Below is a small trained network, with its code and all its weights. Each question gives an input and a target symbol and asks what happens when units are switched off, that is, made to give their printed mean instead of their output.

import numpy as np


def w(rows, s, z=0):
    codes = np.array(rows[::2]) - 128.0
    scale = np.full(codes.shape[1], s)
    scale[-1] = z or s
    return codes * scale


def softmax(a):
    e = np.exp(a - a.max(-1, keepdims=True))
    return e / e.sum(-1, keepdims=True)


def log_softmax(a):
    a = a - a.max(-1, keepdims=True)
    return a - np.log(np.exp(a).sum(-1, keepdims=True))


def net(x, mask):
    ids = ['αβγδεζλμξστφω'.index(c) for c in x.split()]
    T = len(ids)
    res = E[ids] + P[:T]
    u = 0
    for l in range(3):
        r = res
        for j in range(2):
            rows = slice(2 * j, 2 * j + 2)
            q, k, v = (r @ M[l][rows].T for M in (Q, K, V))
            z = softmax(np.where(np.tri(T) > 0, q @ k.T / 2**0.5, -1e9)) @ v
            o = O[l][rows]
            res = res + np.where(mask[u + j], z, o[:, -1]) @ o[:, :-1]
        u += 2
    return log_softmax(res[-1] @ U[:, :-1].T + U[:, -1])


Q, K, V, O = {}, {}, {}, {}
E = w([
[149,152,206,178,163,150,191],'α',
[76,140,91,155,179,154,163],'β',
[115,165,205,169,106,92,116],'γ',
[141,186,107,124,205,113,171],'δ',
[35,126,126,126,141,43,100],'ε',
[68,90,163,141,190,65,174],'ζ',
[120,223,88,122,148,72,90],'λ',
[140,180,163,124,173,54,134],'μ',
[79,202,185,93,138,119,147],'ξ',
[111,91,170,253,131,169,129],'σ',
[186,215,139,187,134,170,149],'τ',
[225,46,169,58,108,165,138],'φ',
[190,66,89,223,197,107,62],'ω',
],0.005)
P = w([
[121,127,99,129,91,144,141],'0',
[147,134,153,167,165,53,227],'1',
[147,140,152,169,175,59,206],'2',
[146,133,156,148,175,74,167],'3',
[142,133,166,145,190,78,138],'4',
[139,123,182,141,200,98,111],'5',
[149,127,189,143,217,107,91],'6',
[151,128,192,134,223,121,55],'7',
[145,127,219,143,223,141,27],'8',
[164,127,214,134,237,145,14],'9',
[177,108,232,111,249,155,2],'10',
],0.0036)
Q[0] = w([
[139,70,180,106,168,123,134],'L0H0',
[214,115,159,103,166,77,121],'L0H0',
[87,169,172,121,253,145,138],'L0H1',
[187,110,202,129,233,77,95],'L0H1',
],0.028)
K[0] = w([
[114,123,74,178,77,155,106],'L0H0',
[86,152,73,94,84,181,49],'L0H0',
[177,123,219,54,98,97,58],'L0H1',
[195,34,121,3,120,177,144],'L0H1',
],0.024)
V[0] = w([
[110,108,75,154,5,148,130],'L0H0',
[192,95,143,164,157,70,155],'L0H0',
[120,156,85,61,125,109,109],'L0H1',
[156,54,79,87,117,191,212],'L0H1',
],0.015)
O[0] = w([
[64,68,86,191,60,182,109,5],'L0H0',
[188,75,143,157,194,135,185,177],'L0H0',
[124,174,61,97,105,130,102,94],'L0H1',
[78,139,135,85,180,254,91,3],'L0H1',
],0.0071,0.0033)
Q[1] = w([
[44,164,199,87,237,213,78],'L1H0',
[16,214,48,158,2,191,181],'L1H0',
[111,118,104,77,110,160,43],'L1H1',
[8,236,108,193,93,74,179],'L1H1',
],0.016)
K[1] = w([
[217,130,185,162,167,151,152],'L1H0',
[139,102,142,169,218,5,168],'L1H0',
[122,125,176,158,186,148,129],'L1H1',
[123,98,81,96,55,153,219],'L1H1',
],0.024)
V[1] = w([
[145,152,191,103,70,169,167],'L1H0',
[34,4,183,172,70,101,98],'L1H0',
[151,124,80,168,115,124,92],'L1H1',
[63,185,137,173,200,143,96],'L1H1',
],0.026)
O[1] = w([
[202,141,128,104,112,83,32,161],'L1H0',
[139,154,227,161,12,138,128,254],'L1H0',
[116,143,66,175,124,129,97,36],'L1H1',
[53,118,188,169,114,167,38,238],'L1H1',
],0.012,0.0028)
Q[2] = w([
[154,146,221,212,251,53,132],'L2H0',
[59,138,41,160,45,94,197],'L2H0',
[163,143,249,131,230,149,72],'L2H1',
[196,104,187,219,195,79,158],'L2H1',
],0.018)
K[2] = w([
[74,100,31,84,14,253,70],'L2H0',
[24,193,139,209,143,112,87],'L2H0',
[164,41,143,81,123,206,69],'L2H1',
[104,138,21,46,30,177,87],'L2H1',
],0.018)
V[2] = w([
[71,124,190,123,163,237,54],'L2H0',
[41,204,116,52,92,66,89],'L2H0',
[50,93,79,228,129,182,117],'L2H1',
[5,176,176,71,149,108,198],'L2H1',
],0.022)
O[2] = w([
[73,155,133,60,140,102,159,83],'L2H0',
[116,192,101,132,102,90,37,253],'L2H0',
[74,147,113,208,142,119,116,214],'L2H1',
[174,179,152,89,148,248,115,157],'L2H1',
],0.017,0.0043)
U = w([
[109,178,168,130,38,98,202,60],'α',
[139,146,113,81,134,90,1,217],'β',
[140,140,192,73,145,191,126,98],'γ',
[124,194,180,174,34,178,110,161],'δ',
[101,115,171,170,143,154,172,203],'ε',
[122,132,14,96,234,142,142,138],'ζ',
[141,93,108,49,137,92,197,241],'λ',
[95,95,174,120,121,131,97,119],'μ',
[89,83,65,158,140,50,136,127],'ξ',
[81,192,99,116,120,114,147,103],'σ',
[135,142,43,196,117,124,103,1],'τ',
[205,108,71,138,155,156,142,49],'φ',
[160,86,205,169,43,112,108,63],'ω',
],0.004,0.003)

Each question gives the input, a string of symbols that net reads in full, and the target symbol t.
The units are the heads (2 rows each of Q, K, V and O). Each row of codes is followed by its name. A weight is (code - 128) times the scale printed after its matrix; where a second scale follows, it is the last column's (O and U).
mask holds one flag per head, layer by layer. A switched-off head (its flag False) gives its mean, the last column of its rows in O, instead of its output. The means were averaged over made-up inputs and are rounded, as every weight is.
A unit's drop is (log p(t) with every unit on - log p(t) with that unit switched off) / (log p(t) with every unit on - log p(t) with every unit switched off).
The circuit of an input: a set's keep is (log p(t) with only the set's units on - log p(t) with every unit switched off) / (log p(t) with every unit on - log p(t) with every unit switched off). Starting from all 6 units, units are removed one at a time, each time the one whose removal leaves the highest keep (on an exact tie, the one counted first), for as long as the keep stays at least 0.8.
units of the circuit, in order: the units of the circuit, biggest drop first
most important unit: the unit with the biggest drop
heads that matter: for each layer, one digit per head in row order, 1 if its drop is at least 0.15 and else 0, layers parted by /
drop of u: that unit's drop, to one decimal
input ξ δ ξ ξ μ β μ ω ω τ, target β: most important unit -> L2H0
input ω γ γ ε ξ σ, target ε: heads that matter -> 00 / 10 / 11
input μ ξ γ ξ ξ ε ξ ω ζ, target φ: heads that matter -> 01 / 11 / 10
input ξ τ φ β γ ξ ε λ τ, target ζ: units of the circuit, in order -> (L0H1, L1H0)
input ε ξ ξ σ λ, target δ: units of the circuit, in order -> (L1H0, L0H0, L2H1)
input τ ω τ, target ξ: units of the circuit, in order -> (L2H1, L1H0)
input δ ε β γ ξ ξ ξ λ ξ ξ, target ζ: units of the circuit, in order -> (L1H0, L0H1)
input ε φ λ ξ ξ ξ, target γ: heads that matter -> 01 / 01 / 01
input ξ ξ γ ξ δ, target β: units of the circuit, in order -> (L2H0, L0H0, L1H0)
input σ ξ ξ ε γ ξ β ε ε, target α: heads that matter -> 11 / 10 / 10
input φ ε τ ξ σ ξ τ μ τ λ, target ζ: heads that matter -> 01 / 11 / 00
input ξ α ξ ε β σ γ φ μ, target λ: units of the circuit, in order -> (L2H1, L2H0)
input σ μ δ γ ξ ξ ε σ δ λ ξ, target α: heads that matter -> 11 / 10 / 10
input φ δ ξ γ λ ξ ξ γ ε, target γ: units of the circuit, in order -> (L0H1, L1H1, L2H0, L2H1)
input γ λ ξ δ φ δ ω ε τ σ, target ζ: most important unit -> L0H1
input ξ ω φ ξ ξ, target λ: units of the circuit, in order -> (L0H1, L2H0)
input ω ω τ ε γ ξ ξ, target ε: heads that matter -> 00 / 10 / 11
input μ ε γ β ε ξ, target φ: heads that matter -> 00 / 11 / 10
input ω ε ε ε β α γ, target ε: units of the circuit, in order -> (L1H0, L2H0, L2H1, L0H0)
input ξ φ ω ξ γ, target ξ: heads that matter -> 01 / 11 / 01
input γ ε ε ε ξ τ γ ξ ω ξ ε, target ω: most important unit -> L1H1
input β ξ ε β σ ω γ δ ξ ε, target σ: heads that matter -> 11 / 01 / 11
input β ξ γ ω ξ τ μ δ ξ, target σ: heads that matter -> 11 / 01 / 11
input μ ε ζ ξ ξ ξ ω γ ε, target φ: heads that matter -> 00 / 11 / 10
input γ β γ μ λ δ ξ, target ω: drop of L1H1 -> 0.5
input ε ξ ξ ε μ ε β, target δ: drop of L2H1 -> 0.3
input ξ β σ, target β: most important unit -> L2H0
input τ ξ ε ε β ξ, target ξ: drop of L2H0 -> 0.0
